[[-34  59  49   6   9]
 [-34  12 -12 -52  -6]
 [-37  31  66  42  74]
 [-25  51  64  31  30]
 [ 11  -5  40  41 -21]
 [  3  21  77  49  -9]
 [-33  -1 -57 -19  41]
 [-45  51 -45 -81 -54]
 [-32  37  56  32  53]
 [-31  -7 -64   2  -1]
 [ 90  -9  -6 -23 -34]]
=>
[[ 90  -9  -6 -23 -34]
 [-34  59  49   6   9]
 [-34  12 -12 -52  -6]
 [-37  31  66  42  74]
 [-25  51  64  31  30]
 [ 11  -5  40  41 -21]
 [  3  21  77  49  -9]
 [-33  -1 -57 -19  41]
 [-45  51 -45 -81 -54]
 [-32  37  56  32  53]
 [-31  -7 -64   2  -1]]

[[-61 -42  38]
 [ 19 -42  25]
 [-12  34 -85]
 [-33  18  66]
 [ 17 -54  27]
 [  5 -54  29]
 [ 38  -9  28]
 [-45   5  66]
 [ -9  17  37]
 [-23 -33  -6]
 [-15 -18   1]]
=>
[[-15 -18   1]
 [-61 -42  38]
 [ 19 -42  25]
 [-12  34 -85]
 [-33  18  66]
 [ 17 -54  27]
 [  5 -54  29]
 [ 38  -9  28]
 [-45   5  66]
 [ -9  17  37]
 [-23 -33  -6]]

[[-27  24  35  32  13  36]
 [-52 -81  76 -11   4 -35]]
=>
[[-52 -81  76 -11   4 -35]
 [-27  24  35  32  13  36]]

[[-29 -53  -3  42   1  11  40 -31 -33 -40 -14]
 [ 15  -2   8  -6  77  62  12  56   9  14   3]
 [ 25 -25  13  -7  37  49  27  21  17   2  23]
 [-10 -48   7  26 -28  -2  47 -41 -23 -32  -4]
 [ 40  19  32 -33  43  49  10  57  20  31  12]
 [ -7  23 -28 -28 -20 -39 -66  -6  51  22  41]
 [ 52  43  26 -35  35  38   1  57  13  35  -1]]
=>
[[ 52  43  26 -35  35  38   1  57  13  35  -1]
 [-29 -53  -3  42   1  11  40 -31 -33 -40 -14]
 [ 15  -2   8  -6  77  62  12  56   9  14   3]
 [ 25 -25  13  -7  37  49  27  21  17   2  23]
 [-10 -48   7  26 -28  -2  47 -41 -23 -32  -4]
 [ 40  19  32 -33  43  49  10  57  20  31  12]
 [ -7  23 -28 -28 -20 -39 -66  -6  51  22  41]]

[[ 10  -9  70 -26  77  48 -16  62  34  24]
 [ 90  -9  11 -58 -52  48   0  27 -51  -6]]
=>
[[ 90  -9  11 -58 -52  48   0  27 -51  -6]
 [ 10  -9  70 -26  77  48 -16  62  34  24]]

[[-11   7  33]
 [ -6  10   9]
 [ 65  19   5]
 [ 12 -52  28]
 [-67 -23  23]
 [ 17 -15  34]
 [ 38 -35  -9]
 [-12  64  17]
 [ 53  33   7]
 [-41 -22  35]]
=>
[[-41 -22  35]
 [-11   7  33]
 [ -6  10   9]
 [ 65  19   5]
 [ 12 -52  28]
 [-67 -23  23]
 [ 17 -15  34]
 [ 38 -35  -9]
 [-12  64  17]
 [ 53  33   7]]
---
[[-38  36  53  38]
 [  1  -5  24  33]
 [  7  19  62  37]
 [-37  37  51  37]
 [ 13 -29 -65 -10]]
=>
[[-5 24]
 [19 62]]

[[ 44  54  41]
 [ 48  72  57]
 [ 15 -69 -51]]
=>
[[ 72  57]
 [-69 -51]]

[[ 32 -22 -38]
 [-65 -28  75]
 [-39 -13  44]]
=>
[[-28  75]
 [-13  44]]

[[-50 -46 -34]
 [-22 -33  46]
 [ 79 -14 -50]]
=>
[[-33  46]
 [-14 -50]]

[[ -7   4  -2   3  11]
 [  2  15 -84 -53  33]
 [  4   0 -21  21  24]
 [ 23 -11  -3  15   1]
 [  0 -14 -26 -35  -9]]
=>
[[ 15 -84]
 [  0 -21]]

[[-27   3  59  16]
 [-28 -27  33  30]
 [  7 -29 -58  13]
 [ 56 -66 -55  14]]
=>
[[-27  33]
 [-29 -58]]

[[  1  11 -71]
 [ -4 -12   5]
 [-23  57 -14]
 [-22 -52  34]
 [-17 -13 -23]]
=>
[[-12   5]
 [ 57 -14]]

[[85  3 40]
 [67  7 32]
 [80 34 42]
 [71  4 41]]
=>
[[ 7 32]
 [34 42]]
---
[[ 25  59]
 [-91 -34]
 [  1 -60]
 [  4  66]
 [-83 -36]
 [  5 -23]
 [ -1 -69]]
=>
[[ 59  25]
 [-34 -91]
 [-60   1]
 [ 66   4]
 [-36 -83]
 [-23   5]
 [-69  -1]]

[[-29  49]
 [-78  21]
 [ 77  68]
 [ 20 -89]
 [ 36 -25]
 [ 81  28]
 [  8 -34]
 [ 69  74]
 [ 49  79]
 [ -9  74]
 [ 67  85]]
=>
[[ 49 -29]
 [ 21 -78]
 [ 68  77]
 [-89  20]
 [-25  36]
 [ 28  81]
 [-34   8]
 [ 74  69]
 [ 79  49]
 [ 74  -9]
 [ 85  67]]

[[ 70 -60]
 [-54   6]
 [-30  -5]
 [-14  -5]
 [-30  -5]
 [ 75 -70]]
=>
[[-60  70]
 [  6 -54]
 [ -5 -30]
 [ -5 -14]
 [ -5 -30]
 [-70  75]]

[[  4 -23]
 [ -3  22]
 [-45  61]
 [ 60 -66]]
=>
[[-23   4]
 [ 22  -3]
 [ 61 -45]
 [-66  60]]

[[ 18  41]
 [-35 -19]
 [ 68  -4]
 [ 35 -28]
 [-32 -25]
 [ 68  -2]
 [-33 -22]]
=>
[[ 41  18]
 [-19 -35]
 [ -4  68]
 [-28  35]
 [-25 -32]
 [ -2  68]
 [-22 -33]]

[[-33   1]
 [ 64 -19]
 [ 56 -21]
 [ 67 -21]]
=>
[[  1 -33]
 [-19  64]
 [-21  56]
 [-21  67]]

[[ -8 -60]
 [ 49  57]
 [ 53  71]
 [-82 -48]
 [-49  74]
 [ 66   3]]
=>
[[-60  -8]
 [ 57  49]
 [ 71  53]
 [-48 -82]
 [ 74 -49]
 [  3  66]]
---
[[ 73 -58 -36 -53 -61  61  80 -66  79]
 [ 91 -63  27 -39 -85  83  85  27  52]
 [ 73 -54 -31 -52 -60  60  78 -65  78]
 [ 71  39 -59 -86 -47  12 -10  18 -18]
 [ 48 -11  90  91 -89  47 -13  90 -75]]
=>
[[-75  90 -13  47 -89  91  90 -11  48]
 [-18  18 -10  12 -47 -86 -59  39  71]
 [ 78 -65  78  60 -60 -52 -31 -54  73]
 [ 52  27  85  83 -85 -39  27 -63  91]
 [ 79 -66  80  61 -61 -53 -36 -58  73]]

[[-45  27  48   8 -22 -20   2   1  11  37  47 -22   6  10]
 [ 13 -35  20 -42  14 -68  28 -24  19 -28  -2   7  16  22]
 [ 27  43  16  16  29   0  22 -44  57 -14 -27   9 -21   2]
 [-21  30 -51  -2  51   4  33 -16 -14  15  40  -4 -31  -1]
 [ 56   1  15  21 -27 -19 -33 -25 -35 -32  38   8  -1 -42]]
=>
[[-42  -1   8  38 -32 -35 -25 -33 -19 -27  21  15   1  56]
 [ -1 -31  -4  40  15 -14 -16  33   4  51  -2 -51  30 -21]
 [  2 -21   9 -27 -14  57 -44  22   0  29  16  16  43  27]
 [ 22  16   7  -2 -28  19 -24  28 -68  14 -42  20 -35  13]
 [ 10   6 -22  47  37  11   1   2 -20 -22   8  48  27 -45]]

[[ 23  18]
 [ -5  76]
 [-32 -27]
 [ 13 -57]]
=>
[[-57  13]
 [-27 -32]
 [ 76  -5]
 [ 18  23]]

[[-37  26  -6 -41 -28]
 [ 81 -60  67 -70 -14]
 [-18  15  26 -47  62]
 [ 41 -22 -18 -44  12]
 [  5 -36  53 -10 -17]]
=>
[[-17 -10  53 -36   5]
 [ 12 -44 -18 -22  41]
 [ 62 -47  26  15 -18]
 [-14 -70  67 -60  81]
 [-28 -41  -6  26 -37]]

[[ -7  12  13 -22 -19   6   5 -16  -2  12   7 -17]
 [-52   1  23  31  12   0  -4 -14  37  34  29  -6]
 [  8 -27  -4  38  56 -32  34  25   4   2  -2  12]
 [-62  70  77 -32 -14  33 -33 -26  48  60  47 -55]
 [ 17 -22 -18  12  -1  12 -13 -11 -16 -18 -14   8]]
=>
[[  8 -14 -18 -16 -11 -13  12  -1  12 -18 -22  17]
 [-55  47  60  48 -26 -33  33 -14 -32  77  70 -62]
 [ 12  -2   2   4  25  34 -32  56  38  -4 -27   8]
 [ -6  29  34  37 -14  -4   0  12  31  23   1 -52]
 [-17   7  12  -2 -16   5   6 -19 -22  13  12  -7]]

[[ 18  20  42  -9  36   2 -10]
 [ 85 -43 -10  -8  32  11  36]
 [  8   2   1   4 -10 -17  16]
 [-41  28  10   7 -22 -17 -10]]
=>
[[-10 -17 -22   7  10  28 -41]
 [ 16 -17 -10   4   1   2   8]
 [ 36  11  32  -8 -10 -43  85]
 [-10   2  36  -9  42  20  18]]
